Here is a tiny trained network, its code and every weight. The questions are about switching its units off for an input and a target symbol, where a switched-off unit gives its printed mean instead of its output.

import numpy as np


def w(rows, s, z=0):
    codes = np.array(rows[::2]) - 128.0
    scale = np.full(codes.shape[1], s)
    scale[-1] = z or s
    return codes * scale


def f(y):
    return np.maximum(y, 0)


def softmax(a):
    e = np.exp(a - a.max(-1, keepdims=True))
    return e / e.sum(-1, keepdims=True)


def log_softmax(a):
    a = a - a.max(-1, keepdims=True)
    return a - np.log(np.exp(a).sum(-1, keepdims=True))


def net(x, mask):
    ids = ['βδεζηθμξπστψ'.index(c) for c in x.split()]
    T = len(ids)
    res = E[ids] + P[:T]
    u = 0
    for l in range(2):
        q, k, v = (res @ M[l].T for M in (Q, K, V))
        z = softmax(np.where(np.tri(T) > 0, q @ k.T / 2**0.5, -1e9)) @ v
        res = res + np.where(mask[u], z, O[l][:, -1]) @ O[l][:, :-1]
        u += 1
        y = f(res @ A[l][:, :-1].T + A[l][:, -1])
        res = res + np.where(mask[u : u + 4], y, B[l][:, -1]) @ B[l][:, :-1]
        u += 4
    return log_softmax(res[-1] @ U[:, :-1].T + U[:, -1])


Q, K, V, O, A, B = {}, {}, {}, {}, {}, {}
E = w([
[31,175,98,182,110,167,123,185,71,53,202],'β',
[105,38,78,40,78,224,120,95,141,158,240],'δ',
[89,86,149,75,44,117,80,77,177,157,212],'ε',
[143,50,92,36,176,197,226,161,11,136,198],'ζ',
[178,22,210,26,87,104,125,37,151,191,159],'η',
[97,180,248,141,61,28,73,66,166,64,86],'θ',
[188,107,245,61,150,94,194,30,80,115,32],'μ',
[147,99,54,133,254,158,113,183,169,106,117],'ξ',
[68,111,59,116,127,199,164,195,44,80,225],'π',
[48,149,153,155,55,105,89,123,146,57,205],'σ',
[182,41,162,26,126,188,207,70,62,203,148],'τ',
[121,121,235,133,126,112,153,104,97,75,85],'ψ',
],0.006)
P = w([
[120,70,61,138,96,161,114,65,153,154,255],'0',
[99,111,177,118,122,159,175,120,47,108,91],'1',
[96,112,176,101,125,161,178,120,47,99,113],'2',
[101,110,192,95,123,147,177,126,52,82,128],'3',
[96,114,181,82,111,146,164,135,56,75,126],'4',
[103,117,180,77,116,150,172,150,61,67,144],'5',
[94,125,180,68,109,150,159,162,65,73,146],'6',
[89,131,178,73,107,154,161,191,71,65,146],'7',
[92,131,160,74,102,145,156,208,78,49,165],'8',
[103,125,191,42,93,111,155,194,101,47,161],'9',
],0.0058)
Q[0] = w([
[236,159,34,227,205,110,70,142,209,204,3],'L0H1',
[39,103,216,37,46,138,181,112,45,57,246],'L0H1',
],0.0049)
K[0] = w([
[121,189,255,81,151,111,173,185,74,70,5],'L0H1',
[137,65,10,170,103,145,87,71,185,193,251],'L0H1',
],0.0057)
V[0] = w([
[131,227,201,224,194,58,150,195,55,45,49],'L0H1',
[105,148,143,187,79,32,24,95,253,147,124],'L0H1',
],0.006)
O[0] = w([
[91,124,97,172,129,36,181,109,253,119,122,2],'L0H1',
[150,251,192,138,96,76,29,86,185,67,113,120],'L0H1',
],0.0068,0.0094)
A[0] = w([
[204,251,201,82,76,169,23,142,83,66,160,144],'L0N1',
[7,146,100,135,99,156,121,152,103,50,176,251],'L0N2',
[190,121,253,57,71,130,105,35,88,117,125,239],'L0N3',
[7,146,113,172,64,148,97,114,112,39,193,254],'L0N4',
],0.0057,0.0027)
B[0] = w([
[154,182,191,132,118,169,8,139,141,53,103,249],'L0N1',
[50,95,131,166,104,110,133,228,116,74,179,221],'L0N2',
[158,122,254,53,97,128,97,63,80,118,75,243],'L0N3',
[43,115,147,170,67,78,124,190,162,46,176,212],'L0N4',
],0.0057,0.011)
Q[1] = w([
[207,184,32,250,146,67,103,80,234,233,40],'L1H1',
[189,148,1,248,210,64,147,119,228,232,46],'L1H1',
],0.0061)
K[1] = w([
[56,110,207,68,47,143,175,199,21,76,146],'L1H1',
[72,110,235,25,61,132,191,196,1,100,71],'L1H1',
],0.004)
V[1] = w([
[225,151,216,40,126,127,107,1,117,157,60],'L1H1',
[195,35,53,39,181,208,215,125,45,212,160],'L1H1',
],0.0066)
O[1] = w([
[229,139,112,48,2,183,221,209,194,72,105,169],'L1H1',
[162,43,104,176,79,43,74,214,121,191,21,2],'L1H1',
],0.0068,0.0071)
A[1] = w([
[55,202,138,135,240,169,143,11,133,117,204,78],'L1N1',
[202,200,105,88,84,170,226,152,234,95,126,21],'L1N2',
[127,76,123,96,71,118,253,146,175,106,138,254],'L1N3',
[126,78,104,202,117,59,70,157,99,211,68,102],'L1N4',
],0.0059,0.0044)
B[1] = w([
[184,176,153,163,124,44,122,203,211,186,114,251],'L1N1',
[55,191,2,57,162,85,52,58,140,139,64,186],'L1N2',
[57,48,171,108,99,81,167,117,185,192,115,170],'L1N3',
[172,217,71,173,92,114,151,67,66,74,178,200],'L1N4',
],0.006,0.025)
U = w([
[79,115,150,134,177,65,85,156,155,217,102,135],'β',
[171,93,156,120,131,217,107,181,118,134,124,88],'δ',
[123,150,93,112,128,214,112,62,90,77,147,24],'ε',
[197,180,72,163,87,84,131,115,111,137,113,25],'ζ',
[100,122,89,93,132,119,72,138,140,136,73,165],'η',
[96,170,71,119,134,78,169,54,152,130,139,86],'θ',
[84,79,147,128,115,64,203,132,179,175,99,181],'μ',
[117,88,126,125,184,129,105,133,118,87,103,254],'ξ',
[70,131,106,156,159,165,80,3,77,120,159,75],'π',
[221,172,163,141,142,132,148,157,142,110,178,145],'σ',
[200,99,162,156,93,103,169,203,175,172,98,31],'τ',
[61,59,184,124,100,150,250,67,114,107,186,225],'ψ',
],0.0059,0.0032)

Each question gives the input, a string of symbols that net reads in full, and the target symbol t.
The units are the heads (2 rows each of Q, K, V and O) and the neurons (one row each of A and B). Each row of codes is followed by its name. A weight is (code - 128) times the scale printed after its matrix; where a second scale follows, it is the last column's (O, A, B and U).
mask holds one flag per unit, layer by layer, with each layer's heads first. A switched-off unit (its flag False) gives its mean, the last column of its rows in O or B, instead of its output. The means were averaged over made-up inputs and are rounded, as every weight is.
A unit's drop is (log p(t) with every unit on - log p(t) with that unit switched off) / (log p(t) with every unit on - log p(t) with every unit switched off).
The circuit of an input: a set's keep is (log p(t) with only the set's units on - log p(t) with every unit switched off) / (log p(t) with every unit on - log p(t) with every unit switched off). Starting from all 10 units, units are removed one at a time, each time the one whose removal leaves the highest keep (on an exact tie, the one counted first), for as long as the keep stays at least 0.8.
circuit, biggest first: the units of the circuit, biggest drop first
most important unit: the unit with the biggest drop
top k neurons in layer l: the k neurons of layer l with the biggest drops, biggest first
drop when u is switched off: that unit's drop, to one decimal
input σ σ ζ β σ ζ θ ξ δ, target π: circuit, biggest first	[L1H1 L0N3 L0H1]
input ζ τ π η, target ζ: circuit, biggest first	[L1H1 L1N4 L0H1 L0N1]
input ψ μ ζ σ σ ζ σ σ β ζ, target ψ: most important unit	L1N1
input σ θ ζ π β, target σ: top 2 neurons in layer 0	[L0N4 L0N1]
input ε ζ σ σ σ σ ζ τ δ, target ε: circuit, biggest first	[L0H1 L1H1 L1N1]
input σ ψ η σ ζ σ ζ σ μ, target σ: top 3 neurons in layer 1	[L1N1 L1N2 L1N3]
input σ η ζ σ ψ, target σ: top 2 neurons in layer 0	[L0N3 L0N4]
input σ ζ ζ η β, target σ: top 3 neurons in layer 0	[L0N3 L0N4 L0N1]
input μ σ σ, target μ: top 3 neurons in layer 0	[L0N2 L0N4 L0N1]
input β σ σ ζ ψ, target β: top 2 neurons in layer 1	[L1N1 L1N4]
input σ σ σ ε β θ σ δ, target σ: top 2 neurons in layer 1	[L1N1 L1N2]
input σ ψ ζ η β β β ζ θ, target σ: top 2 neurons in layer 0	[L0N3 L0N4]
input σ θ π σ σ ζ ψ, target σ: top 3 neurons in layer 1	[L1N1 L1N2 L1N3]
input β σ σ ζ, target β: top 2 neurons in layer 1	[L1N1 L1N4]
input δ ζ π, target δ: most important unit	L0H1
input ε σ τ σ, target ε: top 2 neurons in layer 0	[L0N1 L0N3]
input ζ σ σ σ σ β σ σ η, target ζ: top 2 neurons in layer 0	[L0N3 L0N1]
input θ ζ σ σ σ δ η, target θ: top 3 neurons in layer 1	[L1N2 L1N1 L1N3]
input π σ σ ζ ζ σ π, target π: top 2 neurons in layer 1	[L1N1 L1N4]
input η β β σ σ ζ σ, target η: drop when L1H1 is switched off	1.5
input β τ τ π, target β: drop when L1N4 is switched off	0.1
input δ ψ ε, target δ: drop when L1N3 is switched off	0.0
input β τ η β π β β, target β: drop when L1N1 is switched off	0.3
